Below are the code and all the weights of a small trained network. Each question names an input and a class and asks about switching units off, where a switched-off unit gives its printed mean instead of its output.

import numpy as np


def w(rows, s, z=0):
    codes = np.array(rows[::2]) - 128.0
    scale = np.full(codes.shape[1], s)
    scale[-1] = z or s
    return codes * scale


def norm(h):
    return h / np.sqrt((h * h).mean(-1, keepdims=True) + 1e-5)


def f(y):
    return np.maximum(y, 0)


def log_softmax(a):
    a = a - a.max(-1, keepdims=True)
    return a - np.log(np.exp(a).sum(-1, keepdims=True))


def net(x, mask):
    res = np.array(x, float).reshape(1, 4) / 4 @ E
    u = 0
    for l in range(2):
        y = f(norm(res) @ A[l][:, :-1].T + A[l][:, -1])
        res = res + np.where(mask[u : u + 12], y, B[l][:, -1]) @ B[l][:, :-1]
        u += 12
    return log_softmax(norm(res)[-1] @ U[:, :-1].T + U[:, -1])


A, B = {}, {}
E = w([
[109,27,111,108,237,124,94,159,164,87],'x0',
[156,148,116,164,254,66,58,113,27,129],'x1',
[133,212,71,189,182,140,184,63,182,73],'x2',
[139,127,140,113,147,151,141,131,119,124],'x3',
],0.0081)
A[0] = w([
[118,92,141,117,92,159,144,147,142,143,156],'L0N1',
[129,147,136,117,96,154,165,150,252,85,133],'L0N2',
[107,145,119,151,101,178,131,103,131,106,2],'L0N3',
[105,153,108,122,154,107,140,118,187,115,130],'L0N4',
[80,107,128,123,155,156,137,180,201,181,79],'L0N5',
[143,88,133,120,73,149,132,164,176,154,119],'L0N6',
[130,211,132,207,159,139,173,109,172,93,102],'L0N7',
[121,42,128,116,157,112,110,171,154,128,112],'L0N8',
[96,84,105,113,154,113,148,131,146,93,146],'L0N9',
[126,134,114,188,181,136,167,117,179,108,105],'L0N10',
[108,136,143,108,62,151,150,93,175,142,125],'L0N11',
[185,115,157,100,106,102,114,140,83,165,157],'L0N12',
],0.011,0.0079)
B[0] = w([
[57,225,100,173,187,167,170,133,123,77,204],'L0N1',
[177,98,120,50,32,148,57,72,81,131,254],'L0N2',
[122,100,90,89,121,143,99,163,116,174,139],'L0N3',
[203,49,156,135,74,190,126,83,49,41,184],'L0N4',
[152,96,131,88,19,148,217,65,112,125,171],'L0N5',
[86,224,187,171,148,208,111,162,84,132,208],'L0N6',
[144,117,128,166,159,186,86,243,175,224,247],'L0N7',
[169,136,20,160,151,175,125,189,214,198,235],'L0N8',
[111,79,85,83,124,123,136,58,92,148,200],'L0N9',
[24,113,150,125,111,42,126,82,89,31,203],'L0N10',
[93,145,108,115,215,110,197,153,155,155,232],'L0N11',
[153,97,163,140,87,83,148,1,164,118,224],'L0N12',
],0.0077,0.0081)
A[1] = w([
[131,149,84,150,131,157,73,158,53,152,229],'L1N1',
[214,63,89,11,143,25,111,162,233,144,117],'L1N2',
[52,229,191,180,133,101,146,159,122,118,61],'L1N3',
[41,152,83,124,168,39,157,178,123,7,122],'L1N4',
[127,134,162,124,99,33,103,49,63,159,4],'L1N5',
[130,152,71,86,10,224,146,249,144,205,38],'L1N6',
[32,149,155,24,90,153,181,37,109,42,196],'L1N7',
[173,134,215,105,76,5,150,101,139,186,53],'L1N8',
[71,228,255,215,116,119,139,190,81,82,36],'L1N9',
[208,86,91,203,190,118,37,162,131,145,148],'L1N10',
[153,130,194,92,128,72,124,202,152,66,29],'L1N11',
[221,129,134,200,176,108,80,180,180,212,147],'L1N12',
],0.0083,0.0021)
B[1] = w([
[139,139,110,103,205,110,183,138,150,126,184],'L1N1',
[134,213,229,113,106,107,108,145,124,109,179],'L1N2',
[191,121,188,88,160,101,149,151,108,147,168],'L1N3',
[112,69,36,254,178,200,195,138,91,124,149],'L1N4',
[79,96,119,122,124,158,114,83,119,76,165],'L1N5',
[92,55,20,205,216,112,167,136,101,132,245],'L1N6',
[176,154,208,141,148,47,65,151,151,123,202],'L1N7',
[137,70,61,161,135,202,143,134,56,63,163],'L1N8',
[132,194,180,60,37,74,49,132,243,159,174],'L1N9',
[111,196,137,82,71,135,172,157,157,201,226],'L1N10',
[138,90,124,137,101,111,115,177,105,173,128],'L1N11',
[146,131,209,99,67,83,84,127,137,88,207],'L1N12',
],0.0097,0.012)
U = w([
[126,241,240,71,68,46,106,171,156,204,161],'0',
[74,97,36,201,193,190,184,165,94,155,177],'1',
[124,50,185,132,12,186,68,6,39,28,2],'2',
],0.011,0.00075)

Each question gives the input, the list of numbers given to net, and the class t.
The units are the neurons (one row each of A and B). Each row of codes is followed by its name. A weight is (code - 128) times the scale printed after its matrix; where a second scale follows, it is the last column's (A, B and U).
mask holds one flag per neuron, layer by layer. A switched-off neuron (its flag False) gives its mean, the last column of its row in B, instead of its output. The means were averaged over made-up inputs and are rounded, as every weight is.
A unit's drop is (log p(t) with every unit on - log p(t) with that unit switched off) / (log p(t) with every unit on - log p(t) with every unit switched off).
The circuit of an input: a set's keep is (log p(t) with only the set's units on - log p(t) with every unit switched off) / (log p(t) with every unit on - log p(t) with every unit switched off). Starting from the 12 units with the biggest drops (on a tie, the unit counted first), units are removed one at a time, each time the one whose removal leaves the highest keep (on an exact tie, the one counted first), for as long as the keep stays at least 0.8.
units of the circuit, in order: the units of the circuit, biggest drop first
most important unit: the unit with the biggest drop
top k neurons: the k neurons with the biggest drops, biggest first
top k neurons in layer l: the k neurons of layer l with the biggest drops, biggest first
drop when u is switched off: that unit's drop, to one decimal
input [-5,-8,2,1], class 1: top 2 neurons : L1N6; L0N2
input [8,6,0,7], class 0: units of the circuit, in order : L1N6
input [8,0,6,-8], class 2: units of the circuit, in order : L0N4; L1N6
input [0,4,7,-6], class 0: top 2 neurons : L0N7; L1N6
input [-8,1,-7,7], class 2: units of the circuit, in order : L0N12; L1N8
input [2,-6,1,3], class 2: top 2 neurons in layer 1 : L1N10; L1N7
input [2,5,0,-4], class 0: top 2 neurons : L0N1; L0N10
input [0,6,6,1], class 0: top 4 neurons : L0N7; L1N6; L1N9; L0N11
input [1,-7,-7,-2], class 1: top 3 neurons : L1N6; L0N10; L0N8
input [0,6,-7,7], class 2: top 3 neurons : L0N12; L0N7; L1N8
input [1,-7,-2,-7], class 1: top 3 neurons : L1N6; L0N10; L0N2
input [-3,-8,1,5], class 1: top 2 neurons in layer 1 : L1N6; L1N12
input [3,6,0,0], class 0: top 2 neurons in layer 0 : L0N1; L0N10
input [3,3,0,1], class 0: most important unit : L0N1
input [7,7,-1,-3], class 0: top 2 neurons : L1N6; L0N1
input [0,4,4,1], class 0: top 2 neurons : L0N7; L1N6
input [-2,2,-7,6], class 2: drop when L0N12 is switched off : 2.1
input [3,-2,7,-8], class 2: drop when L0N10 is switched off : 0.4
input [0,3,-1,4], class 2: drop when L0N12 is switched off : 0.5
input [-4,-6,6,2], class 1: most important unit : L0N7
